The rows lie along a hidden order. The number after each row says roughly how far along it the row is, from 0 to 9. A new part has a new order.
[ 16   6  -8  25 -16 -20  -2 -12 -20 -11 -12  30  -7 -15  14  -8] : 3
[  3  14  -4  29  -2   2  -9   5   9  -4   7 -12 -28   2   7  17] : 1
[ -7   7   3  12  -3   3   2 -14   5   4 -13   7  -7 -16  12   4] : 6
[-13  11   7   3   2  15  -3  -8  18   3  -1 -10  -7  -6  12  29] : 6
[ -2  12  -1  16  -3   0  -5  -2  12   0  -2  -2 -13  -5  11  14] : 4
[ -8   5  -1  28   2  15   3  -7  15   7 -12  -4 -22 -13  16  -3] : 3
[-13  15   7   8  -2  -1  -6 -18  14  -1  -5  -3   0  -4  13  21] : 7
[-27   0  10  -6  -1   4  10 -31  15  15 -27   9   6 -19  16   0] : 9
[-23  18  11 -16   1   1 -11  -8  27  -1   9 -19 -14   2   8  51] : 8
[-17  -7   2  -5  12  22  -1   5  28  12   0 -21 -22   4  -4   6] : 0
[-17  -5   7   0   8  19   8 -21  12  18 -16  -3  -6 -17  12  -3] : 6
[-19  -8  18 -55  12   0 -10  -1   6   7  18 -24  21  16  -8  31] : 4
[  0   8  -1  25  -3   2  -1  -9   6   3  -8   4 -15 -14  13  -4] : 4
[-32   4   5  18  24  56   0   9  57  23  -2 -48 -49  -3   8  26] : 1
[-21 -16  13 -38   9   7   3 -25   8  17 -10  -8  22  -2   3  13] : 8
[ -4  13   1  13  -4   2  -3 -11   8   1  -8   6 -11  -7  12   8] : 5
[ -2  16   5 -23  -3 -13  -9  -4   7  -5  12  -5   5   8   0  32] : 5
[-16 -18   4   6  19  32   9  -8  13  23  -7 -14 -17  -9   0 -12] : 2
[ -1   5  -1  25   0   4   0  -7  11   3  -9   0 -10  -9  10  -7] : 3
[-14  14  -1  39  11  36  -1   7  33  10  -2 -25 -44  -9  13   9] : 1
[ -1  19   3   9 -10 -13  -9 -10   1  -9   0   2   5  -9  14  19] : 6
[ -3   7  -1  24   0   9   1  -4  10   7 -10   0 -17 -10  13  -6] : 4
[-4  2  0 11  0  1 -2 -9  5  3 -4 -1 -7 -6  6 -1] : 3
[ -8  -2   4 -17   2   2  -5  -9   7   8   3  -6   4   6   0  19] : 5
[-17  -5   8 -20  10  11  -1  -8  19  11   0 -16   1   2  -4  14] : 4
[ -1   1  -7  46   2  18  10  -9   6  13 -20   4 -28 -20  17 -29] : 2
[-18 -13  12 -29  13  17   1 -14  17  16  -2 -18   6   4  -3  11] : 5
[-15 -17   8 -31   8   5   0 -14   7  11  -1  -9  11   2 -11   3] : 5
[ -5   5   0   4   6  14  -6  12  13   1   4 -16 -22   4   5  19] : 1
[ -9   9   5  15  -3   4   4 -19   5   5 -22   6  -7 -17  17   0] : 7
[-10  -5   9 -26  -1  -3  -4 -14   7   6   3  -8  12   2   0  25] : 6
[ -6  26   1  15 -11 -14  -9 -12   9 -12  -8   3  -1 -10  17  30] : 8
[ -5   6  -3  29  -5   4   5 -14   6   4 -21  13 -14 -17  20  -7] : 6
[ -4   9  -3  -9   4   4 -10  13  15  -1  15 -21 -14  12  -2  28] : 1
[ -1   0  -3  10   5  14  -4  10   9   5   7 -13 -18   2  -1   2] : 0
[  4  -8  -6  15   1   5   5  -5  -9  10  -8   6  -8 -10   4 -28] : 1

Next part:
[  0  14   7   2  -4   0   4   1   4   3  30   2   0   4  18   4   4  -2
  -7  11  13   6  -1  -8  11  14 -15  15   9   8  -5  -1  37   2   1  12
   3   3  -8  -5   0  -4   9  -4   0   4   8   3   3 -11   5   7  13   7
  11   8] : 5
[ 5  4  2  3  0 16 17  7 -1 15 -5  8 -1 -2  4  8  0  8  2 -5  0  6  4  2
 -4 -3 -5 -9  1  0  7  1 10  2 -3  0 -1  3 28  0  3  5  8  4  5  1  1 -1
  3 21  2  2  3 -4 -4  4] : 2
[ 10  15   6  10   1   6  29  27 -20   4  35  27  17  18   3  11   5 -24
 -63 -22 -13  -8  16   5   2 -12  -6 -61 -17  -8 -11  -8  33  -2  12  13
  11  -4 -12 -43  26  19  -2 -15 -17  -3 -11   1  11 -63  10  14  12 -13
   8  23] : 1
[  1  11   5   3   3  12  -5   2   9   3  -2  -3  29  -2   1   0   2   2
  32  12   4   3   0  14  10   1 -21  29  11  10  13   2  -6   2  -1  10
  -2   5   3  20  16  -3  10  -2  11   5   3   1   2  13  -2  -3  20   9
  12   0] : 4
[  7  15   1   4   6  14  13  -5  10  12  -1   4   2  -4  12  -2   3  12
  -1  12  13   7  -4  14   2   0  -6  20   7   4   3   6  36   6   7   1
  -3   0  18   3   2  -1   7   5   9   0  12   8  -3 -17   6   7  13   0
   2   1] : 4
[ -1   3  -1  10   8  15  14  12   2  10  -7   8  22  11   3   7   4  -7
 -21  -3   1   6   5  -6   9  -3  -1 -10   2   1   0  -5  21   3  14   1
   2   2 -12 -10  21   4   5  -5   3   3   7   1   3   7   2   0  25   6
   4   7] : 2
[ 5 10  6  1 10 -4  1  3  7  3 22 -2 30 -1  0  3  4 20  3 14  3  5  1 -2
 11 16 -2 28 12  9  8  2 35  3  0 11  2  1  1  0 11  2  9 -3  9  5 13  1
  2 10  3 -3 19  9  1 -2] : 8
[ -5  -1  -1   4   7  12   7   0  -2  10 -12  10  24  11   1   7   1  16
  -8   3   5   8   2 -10   4   1  -4   0  -3  -1  -8  -4  13   4  16   1
   2   3   6  -1   1   2   5  -2   1  -2   9   7  -1  -5  -1   7   5   4
   9   2] : 0
[  1  12   6   2   6  13   0   0   8   2   1   1  23   5  16   0   4  -4
  14  10  16   6  -2   7  11  14 -18  17   5   3   4   5  29   3   2   0
   4   4  -8   8  14  -4   9  -6   7   4   9   6  -2  -8   5   6  17   7
  14   8] : 3
[  7  -1   0   9   6  -4  24   1  -1   0  26   0  28   2  -3   2   4  24
  -7   5  -2   1   3  14  13  16  -1   6  10   5   1   5  26  -1  12  12
   4   0   9  -4  15  -1   1  17   1   4   3   6  -1 -19   1   6  21   7
   4   1] : 9
[  6  11   6  12  -2  -7  22  -5  -3   4  35   5  27  -1   8   5   3  13
   8  10   1   2   6  15   6   6 -13  21  15   3  -3   3 -32  -3   3  14
   1   2 -14   2  22   1  -1  21   6   5  -1  -3   4  14   2  -1  20   5
  12   5] : 4
[ -7  -2  -5   4   4  17  17  -4   9   7 -12   3  24   2  -3  -2   3  -2
   8   4   8   7   4  15   9  -1  -5  22   1   5   1   5 -21   2  12  -1
  -3   4  -3  13  -1  -3   8 -10   8   4   3   3  -3 -17   4  -2  12  10
   7  -4] : 3
[  3  15  -1   4   9  15  11  -3   3   8   3   6  25   2  19  -2   0  -1
  22  10  18   0  -1  15   0   0 -18  18   8   1   3   6  -9   4   5  -1
   0   4   1  16   2  -4  -3  -1   8   0   2   2  -1  24   0  -1  -1  -1
  11   3] : 2
[ 10   0   0   5   7  -1  12  -7   2   8  -8   5  27   2  18   6  -1   5
  20   5  18   7  -1  -2   3   2 -22   8   1   1   0   7 -14   4  11   0
  -1   1  17  14  -2  -7  -4   2   2  -1   2   7  -2  20  -1   6   1   2
  14  -4] : 2
